Below are the code and all the weights of a small trained network. Each question names an input and a class and asks about switching units off, where a switched-off unit gives its printed mean instead of its output.

import numpy as np


def w(rows, s, z=0):
    codes = np.array(rows[::2]) - 128.0
    scale = np.full(codes.shape[1], s)
    scale[-1] = z or s
    return codes * scale


def f(y):
    return np.maximum(y, 0)


def log_softmax(a):
    a = a - a.max(-1, keepdims=True)
    return a - np.log(np.exp(a).sum(-1, keepdims=True))


def net(x, mask):
    res = np.array(x, float).reshape(1, 6) / 4 @ E
    y = f(res @ A[0][:, :-1].T + A[0][:, -1])
    res = res + np.where(mask, y, B[0][:, -1]) @ B[0][:, :-1]
    return log_softmax(res[-1] @ U[:, :-1].T + U[:, -1])


A, B = {}, {}
E = w([
[83,73,214,63,161,180,137],'x0',
[134,112,129,173,70,61,103],'x1',
[82,130,8,58,97,58,175],'x2',
[73,162,112,172,83,220,97],'x3',
[102,22,136,178,162,134,89],'x4',
[212,160,122,91,60,168,70],'x5',
],0.011)
A[0] = w([
[74,79,43,207,38,42,112,189],'neuron 1',
[161,225,237,119,110,110,152,173],'neuron 2',
[144,89,217,55,181,96,145,254],'neuron 3',
[127,101,89,190,113,151,100,178],'neuron 4',
[135,188,111,166,106,153,131,169],'neuron 5',
[55,248,98,168,141,158,139,177],'neuron 6',
[114,81,149,88,184,133,158,180],'neuron 7',
[99,122,17,20,35,147,122,135],'neuron 8',
[169,140,179,140,107,112,115,210],'neuron 9',
[199,96,186,153,126,161,100,127],'neuron 10',
[142,204,101,77,137,114,154,147],'neuron 11',
[149,195,92,99,205,105,116,156],'neuron 12',
[120,38,222,85,181,169,117,133],'neuron 13',
[68,169,178,187,226,155,154,176],'neuron 14',
[202,137,108,176,193,174,125,145],'neuron 15',
],0.013,0.0038)
B[0] = w([
[150,53,90,112,159,24,168,250],'neuron 1',
[148,158,228,113,148,83,135,189],'neuron 2',
[63,70,201,116,161,182,141,213],'neuron 3',
[130,118,92,172,95,130,98,169],'neuron 4',
[192,162,95,129,159,120,120,177],'neuron 5',
[202,195,120,99,91,129,190,195],'neuron 6',
[100,99,86,107,148,208,134,183],'neuron 7',
[8,237,98,139,97,86,82,243],'neuron 8',
[102,119,179,167,132,74,121,171],'neuron 9',
[123,118,152,200,125,148,49,184],'neuron 10',
[131,169,95,151,203,176,148,194],'neuron 11',
[124,146,118,169,151,181,175,175],'neuron 12',
[179,55,91,10,117,169,52,212],'neuron 13',
[132,107,154,118,4,163,182,187],'neuron 14',
[112,123,124,208,102,145,97,168],'neuron 15',
],0.021,0.02)
U = w([
[136,62,34,167,131,41,225,184],'0',
[70,147,95,135,218,196,242,62],'1',
[89,74,115,26,129,184,106,169],'2',
[204,116,105,254,94,115,92,97],'3',
[145,157,245,110,161,131,83,187],'4',
[200,252,135,106,195,121,169,5],'5',
[162,166,112,120,5,146,219,107],'6',
[49,228,54,97,112,94,154,186],'7',
],0.0075,0.0019)

Each question gives the input, the list of numbers given to net, and the class t.
The units are the neurons (one row each of A and B). Each row of codes is followed by its name. A weight is (code - 128) times the scale printed after its matrix; where a second scale follows, it is the last column's (A, B and U).
mask holds one flag per neuron, in row order. A switched-off neuron (its flag False) gives its mean, the last column of its row in B, instead of its output. The means were averaged over made-up inputs and are rounded, as every weight is.
A unit's drop is (log p(t) with every unit on - log p(t) with that unit switched off) / (log p(t) with every unit on - log p(t) with every unit switched off).
The circuit of an input: a set's keep is (log p(t) with only the set's units on - log p(t) with every unit switched off) / (log p(t) with every unit on - log p(t) with every unit switched off). Starting from the 12 units with the biggest drops (on a tie, the unit counted first), units are removed one at a time, each time the one whose removal leaves the highest keep (on an exact tie, the one counted first), for as long as the keep stays at least 0.8.
units of the circuit, in order: the units of the circuit, biggest drop first
unit that matters most: the unit with the biggest drop
k most important neurons: the k neurons with the biggest drops, biggest first
drop when u is switched off: that unit's drop, to one decimal
input [-4,0,0,5,0,-5], class 6: unit that matters most	neuron 6
input [-5,-7,-1,4,0,2], class 5: units of the circuit, in order	neuron 5; neuron 6
input [-1,5,0,-4,-3,4], class 4: 2 most important neurons	neuron 6; neuron 2
input [-3,5,-4,7,-4,4], class 3: 3 most important neurons	neuron 4; neuron 10; neuron 11
input [-2,5,-7,2,-5,1], class 4: 4 most important neurons	neuron 2; neuron 1; neuron 9; neuron 12
input [8,6,1,4,-4,7], class 4: 3 most important neurons	neuron 2; neuron 1; neuron 6
input [5,-3,6,0,-6,-6], class 1: 4 most important neurons	neuron 11; neuron 7; neuron 3; neuron 12
input [8,4,2,6,1,8], class 7: 2 most important neurons	neuron 8; neuron 3
input [4,0,2,-2,-3,2], class 1: 2 most important neurons	neuron 13; neuron 3
input [6,8,7,0,-2,-8], class 0: drop when neuron 1 is switched off	3.2
input [7,-2,0,8,-4,-1], class 6: drop when neuron 6 is switched off	0.2
input [-6,-2,-7,-7,-2,-6], class 4: drop when neuron 3 is switched off	0.1
input [-1,-2,-4,1,8,-6], class 2: drop when neuron 13 is switched off	0.2
input [-4,-3,-5,5,5,-8], class 6: units of the circuit, in order	neuron 14
